Below are the code and all the weights of a small trained network. Each question names an input and a target symbol and asks about switching units off, where a switched-off unit gives its printed mean instead of its output.

import numpy as np


def w(rows, s, z=0):
    codes = np.array(rows[::2]) - 128.0
    scale = np.full(codes.shape[1], s)
    scale[-1] = z or s
    return codes * scale


def f(y):
    return y / 2 * (1 + np.tanh(0.7978845608 * (y + 0.044715 * y**3)))


def softmax(a):
    e = np.exp(a - a.max(-1, keepdims=True))
    return e / e.sum(-1, keepdims=True)


def log_softmax(a):
    a = a - a.max(-1, keepdims=True)
    return a - np.log(np.exp(a).sum(-1, keepdims=True))


def net(x, mask):
    ids = ['ΘΨΩαβγεηξπτφ'.index(c) for c in x.split()]
    T = len(ids)
    res = E[ids] + P[:T]
    q, k, v = (res @ M[0].T for M in (Q, K, V))
    z = softmax(np.where(np.tri(T) > 0, q @ k.T / 3**0.5, -1e9)) @ v
    res = res + np.where(mask[0], z, O[0][:, -1]) @ O[0][:, :-1]
    y = f(res @ A[0][:, :-1].T + A[0][:, -1])
    res = res + np.where(mask[1:9], y, B[0][:, -1]) @ B[0][:, :-1]
    return log_softmax(res[-1] @ U[:, :-1].T + U[:, -1])


Q, K, V, O, A, B = {}, {}, {}, {}, {}, {}
E = w([
[145,78,141,101,163,122,144,153,134,121,159],'Θ',
[152,62,91,111,131,154,75,125,202,160,122],'Ψ',
[143,88,118,107,208,161,137,166,121,154,158],'Ω',
[118,112,111,110,109,78,128,142,130,87,170],'α',
[153,57,137,64,150,99,135,122,156,111,139],'β',
[112,154,92,154,121,77,118,145,125,100,185],'γ',
[142,87,126,104,99,65,121,109,162,91,144],'ε',
[108,134,73,92,176,121,126,175,100,119,179],'η',
[113,126,111,179,67,158,120,161,137,119,176],'ξ',
[127,86,120,135,91,142,92,126,170,129,166],'π',
[172,94,78,135,82,209,141,181,90,166,107],'τ',
[156,129,130,134,189,3,140,109,120,112,170],'φ',
],0.019)
P = w([
[38,111,142,158,140,111,77,159,174,136,93],'0',
[100,70,173,174,161,140,91,164,103,38,88],'1',
[66,87,71,85,110,83,231,163,187,162,115],'2',
[166,91,153,137,114,136,70,169,126,91,136],'3',
[116,83,108,104,94,118,230,105,114,197,160],'4',
[204,67,155,152,116,179,109,136,99,70,190],'5',
[153,86,86,114,82,137,229,67,106,224,215],'6',
[226,100,131,112,128,175,77,114,37,121,247],'7',
[160,130,94,107,79,114,145,124,132,137,226],'8',
],0.011)
Q[0] = w([
[21,200,208,166,172,107,58,101,123,74,6],'H1',
[190,44,134,143,144,117,2,233,106,16,159],'H1',
[159,206,237,163,164,181,7,62,39,65,57],'H1',
],0.008)
K[0] = w([
[39,123,146,145,134,125,140,217,157,123,33],'H1',
[99,162,95,93,85,137,215,51,113,237,123],'H1',
[1,109,155,141,165,96,172,128,196,128,104],'H1',
],0.01)
V[0] = w([
[153,61,77,131,182,254,143,186,134,253,118],'H1',
[185,86,164,98,232,76,151,92,127,120,113],'H1',
[189,34,158,100,61,138,96,27,204,108,95],'H1',
],0.0081)
O[0] = w([
[62,134,90,163,189,159,201,154,128,167,73,253],'H1',
[58,138,195,121,132,86,54,118,55,150,89,172],'H1',
[111,180,186,132,111,112,111,246,167,72,106,151],'H1',
],0.013,0.006)
A[0] = w([
[106,128,192,90,87,143,18,24,37,181,117,21],'N1',
[114,196,232,81,126,139,54,178,135,88,104,2],'N2',
[110,114,128,78,196,114,107,171,78,109,223,242],'N3',
[92,77,197,113,95,94,26,160,56,138,134,169],'N4',
[183,116,80,106,142,165,165,1,146,140,202,64],'N5',
[79,155,92,174,164,130,198,139,139,150,20,123],'N6',
[112,92,145,139,135,64,136,121,153,61,132,210],'N7',
[183,173,174,86,122,112,79,248,168,69,150,188],'N8',
],0.007,0.0045)
B[0] = w([
[112,201,221,184,191,168,212,86,143,123,157,167],'N1',
[174,253,74,109,161,127,127,95,90,146,55,193],'N2',
[114,95,149,210,39,112,106,66,226,119,76,236],'N3',
[183,76,54,156,158,74,167,227,112,132,87,234],'N4',
[126,206,141,136,75,113,154,123,180,84,22,202],'N5',
[179,140,219,62,74,81,71,107,47,29,157,252],'N6',
[105,121,139,94,223,175,60,197,201,194,143,177],'N7',
[100,153,54,64,152,167,139,3,112,169,200,240],'N8',
],0.007,0.012)
U = w([
[76,17,121,203,87,91,102,243,140,139,101,181],'Θ',
[95,222,216,101,113,178,85,140,157,76,91,119],'Ψ',
[88,57,132,100,133,114,83,48,13,134,167,101],'Ω',
[180,8,92,131,92,103,86,107,103,125,247,163],'α',
[116,161,58,144,178,116,160,204,97,162,54,2],'β',
[206,157,178,153,1,100,58,138,156,84,89,90],'γ',
[214,135,67,85,135,115,95,101,77,119,175,87],'ε',
[66,123,77,156,108,145,175,33,105,137,86,156],'η',
[165,153,72,196,107,134,210,216,181,102,131,79],'ξ',
[58,103,100,148,193,216,173,128,140,192,243,216],'π',
[217,81,54,93,82,135,192,185,21,78,132,194],'τ',
[220,136,142,183,150,64,172,128,81,127,167,140],'φ',
],0.0044,0.0039)

Each question gives the input, a string of symbols that net reads in full, and the target symbol t.
The units are the heads (3 rows each of Q, K, V and O) and the neurons (one row each of A and B). Each row of codes is followed by its name. A weight is (code - 128) times the scale printed after its matrix; where a second scale follows, it is the last column's (O, A, B and U).
mask holds one flag per unit, heads first, then neurons. A switched-off unit (its flag False) gives its mean, the last column of its rows in O or B, instead of its output. The means were averaged over made-up inputs and are rounded, as every weight is.
A unit's drop is (log p(t) with every unit on - log p(t) with that unit switched off) / (log p(t) with every unit on - log p(t) with every unit switched off).
The circuit of an input: a set's keep is (log p(t) with only the set's units on - log p(t) with every unit switched off) / (log p(t) with every unit on - log p(t) with every unit switched off). Starting from all 9 units, units are removed one at a time, each time the one whose removal leaves the highest keep (on an exact tie, the one counted first), for as long as the keep stays at least 0.8.
circuit, biggest first: the units of the circuit, biggest drop first
unit that matters most: the unit with the biggest drop
k most important neurons: the k neurons with the biggest drops, biggest first
input γ η Θ ξ β Ψ, target β: circuit, biggest first : [H1 N2 N4 N6]
input ξ β Ψ η φ π Θ γ γ, target γ: circuit, biggest first : [H1 N5 N8]
input η β Θ α, target Θ: circuit, biggest first : [H1 N8 N2 N6]
input Ψ τ φ Θ, target φ: circuit, biggest first : [H1 N1 N4]
input γ ε β ξ, target β: 3 most important neurons : [N2 N4 N6]
input τ η Ψ, target τ: 2 most important neurons : [N6 N3]
input α η Ω Θ ξ Θ β, target Θ: circuit, biggest first : [H1 N8 N2]
input π φ α Θ η η γ β, target γ: circuit, biggest first : [H1 N5 N8]
input ε γ ε γ Ω ε γ, target ε: 2 most important neurons : [N8 N2]
input Θ φ Ω Ω β Ψ φ β Θ, target β: 3 most important neurons : [N4 N2 N6]
input η Ψ Θ Ψ β τ Ψ η Ψ, target η: circuit, biggest first : [H1]
input α η η ξ ε, target ξ: circuit, biggest first : [H1 N6]
input φ γ ξ τ η, target τ: circuit, biggest first : [N6 H1]
input γ π Ψ ξ, target Ψ: circuit, biggest first : [H1 N4]
input τ η γ τ β η η, target η: circuit, biggest first : [H1 N5]
input Ω Θ ε, target Θ: circuit, biggest first : [H1 N8 N2 N6]
input ε Θ η η Θ η Θ γ Ψ, target γ: circuit, biggest first : [H1 N5]
input ε η η β η Ω π β, target π: 2 most important neurons : [N8 N6]
input Θ Ω ε γ π, target γ: 3 most important neurons : [N5 N8 N4]
input Ω β α η Ψ Ψ Θ Ω, target Θ: unit that matters most : N8
input η Ψ Ω β, target Ω: 3 most important neurons : [N6 N4 N5]
input ξ φ Ω β φ Ψ, target φ: most important neuron : [N1]
input τ ε ξ, target τ: 2 most important neurons : [N6 N3]
input Θ ξ τ, target τ: 2 most important neurons : [N3 N6]
input φ η α, target η: 2 most important neurons : [N5 N6]
